Below are the code and all the weights of a small trained network. Each question names an input and a class and asks about switching units off, where a switched-off unit gives its printed mean instead of its output.

import numpy as np


def w(rows, s, z=0):
    codes = np.array(rows[::2]) - 128.0
    scale = np.full(codes.shape[1], s)
    scale[-1] = z or s
    return codes * scale


def norm(h):
    return h / np.sqrt((h * h).mean(-1, keepdims=True) + 1e-5)


def f(y):
    return y / 2 * (1 + np.tanh(0.7978845608 * (y + 0.044715 * y**3)))


def log_softmax(a):
    a = a - a.max(-1, keepdims=True)
    return a - np.log(np.exp(a).sum(-1, keepdims=True))


def net(x, mask):
    res = np.array(x, float).reshape(1, 6) / 4 @ E
    u = 0
    for l in range(2):
        y = f(norm(res) @ A[l][:, :-1].T + A[l][:, -1])
        res = res + np.where(mask[u : u + 4], y, B[l][:, -1]) @ B[l][:, :-1]
        u += 4
    return log_softmax(norm(res)[-1] @ U[:, :-1].T + U[:, -1])


A, B = {}, {}
E = w([
[180,134,223,197,155,120,100,113,95,96],'x0',
[129,98,118,102,102,71,64,112,81,167],'x1',
[210,139,112,57,150,105,79,66,84,254],'x2',
[133,166,112,84,83,36,126,26,157,160],'x3',
[107,231,150,138,145,128,145,194,128,106],'x4',
[3,63,153,162,102,181,51,184,168,52],'x5',
],0.0039)
A[0] = w([
[58,121,105,190,134,176,122,170,163,130,33],'0.n0',
[101,15,229,137,186,219,9,112,73,103,8],'0.n1',
[164,104,150,212,156,110,218,67,234,75,22],'0.n2',
[122,111,1,77,165,181,141,57,71,173,199],'0.n3',
],0.0046,0.0013)
B[0] = w([
[176,116,140,67,110,73,82,89,129,81,194],'0.n0',
[156,78,141,181,177,130,94,155,124,125,254],'0.n1',
[63,137,90,195,42,254,109,73,43,167,187],'0.n2',
[98,96,136,146,119,129,175,149,136,149,243],'0.n3',
],0.0088,0.0031)
A[1] = w([
[110,137,129,123,156,72,122,78,83,164,141],'1.n0',
[161,232,164,149,153,121,173,146,70,160,4],'1.n1',
[174,239,137,132,176,125,160,134,80,136,106],'1.n2',
[72,148,119,97,88,169,96,187,184,2,115],'1.n3',
],0.0075,0.002)
B[1] = w([
[217,126,182,87,2,124,54,123,248,9,167],'1.n0',
[66,210,47,180,104,94,105,225,139,171,178],'1.n1',
[93,206,108,222,140,193,102,184,224,86,182],'1.n2',
[93,194,142,32,224,66,149,61,71,135,253],'1.n3',
],0.0071,0.0057)
U = w([
[108,254,83,205,91,120,117,238,201,144,181],'0',
[147,21,188,198,169,109,26,164,101,102,71],'1',
[191,109,145,72,9,68,76,77,201,108,120],'2',
[123,57,73,69,98,104,241,181,164,218,149],'3',
[70,166,123,189,52,191,171,53,51,105,108],'4',
[159,126,136,154,178,164,175,215,70,93,7],'5',
[32,167,156,45,213,36,129,92,78,75,248],'6',
],0.0098,0.0016)

Each question gives the input, the list of numbers given to net, and the class t.
The units are the neurons (one row each of A and B). Each row of codes is followed by its name. A weight is (code - 128) times the scale printed after its matrix; where a second scale follows, it is the last column's (A, B and U).
mask holds one flag per neuron, layer by layer. A switched-off neuron (its flag False) gives its mean, the last column of its row in B, instead of its output. The means were averaged over made-up inputs and are rounded, as every weight is.
A unit's drop is (log p(t) with every unit on - log p(t) with that unit switched off) / (log p(t) with every unit on - log p(t) with every unit switched off).
The circuit of an input: a set's keep is (log p(t) with only the set's units on - log p(t) with every unit switched off) / (log p(t) with every unit on - log p(t) with every unit switched off). Starting from all 8 units, units are removed one at a time, each time the one whose removal leaves the highest keep (on an exact tie, the one counted first), for as long as the keep stays at least 0.8.
units of the circuit, in order: the units of the circuit, biggest drop first
top k neurons: the k neurons with the biggest drops, biggest first
k most important neurons of layer l: the k neurons of layer l with the biggest drops, biggest first
drop of u: that unit's drop, to one decimal
input [-1,4,2,5,-3,8], class 1: top 3 neurons -> [0.n1, 1.n3, 0.n0]
input [-7,-5,0,1,1,2], class 6: most important neuron of layer 1 -> [1.n3]
input [-3,0,-3,-4,-3,-4], class 3: units of the circuit, in order -> [1.n2, 1.n3]
input [5,6,7,7,8,-1], class 0: top 3 neurons -> [1.n2, 1.n1, 0.n0]
input [7,1,1,5,3,6], class 1: top 2 neurons -> [0.n1, 1.n3]
input [-6,-6,-6,-6,1,-5], class 6: top 2 neurons -> [1.n3, 0.n0]
input [-5,7,5,-3,4,0], class 3: top 2 neurons -> [0.n3, 0.n0]
input [5,-7,5,7,1,6], class 4: 2 most important neurons of layer 0 -> [0.n2, 0.n0]
input [3,6,-8,3,3,-4], class 0: 3 most important neurons of layer 1 -> [1.n1, 1.n3, 1.n2]
input [0,-8,-7,6,-8,-4], class 4: drop of 0.n3 -> 0.0
input [8,-6,2,-5,-4,-8], class 0: drop of 1.n1 -> 0.1
input [2,5,3,3,-2,5], class 1: drop of 0.n1 -> 1.3
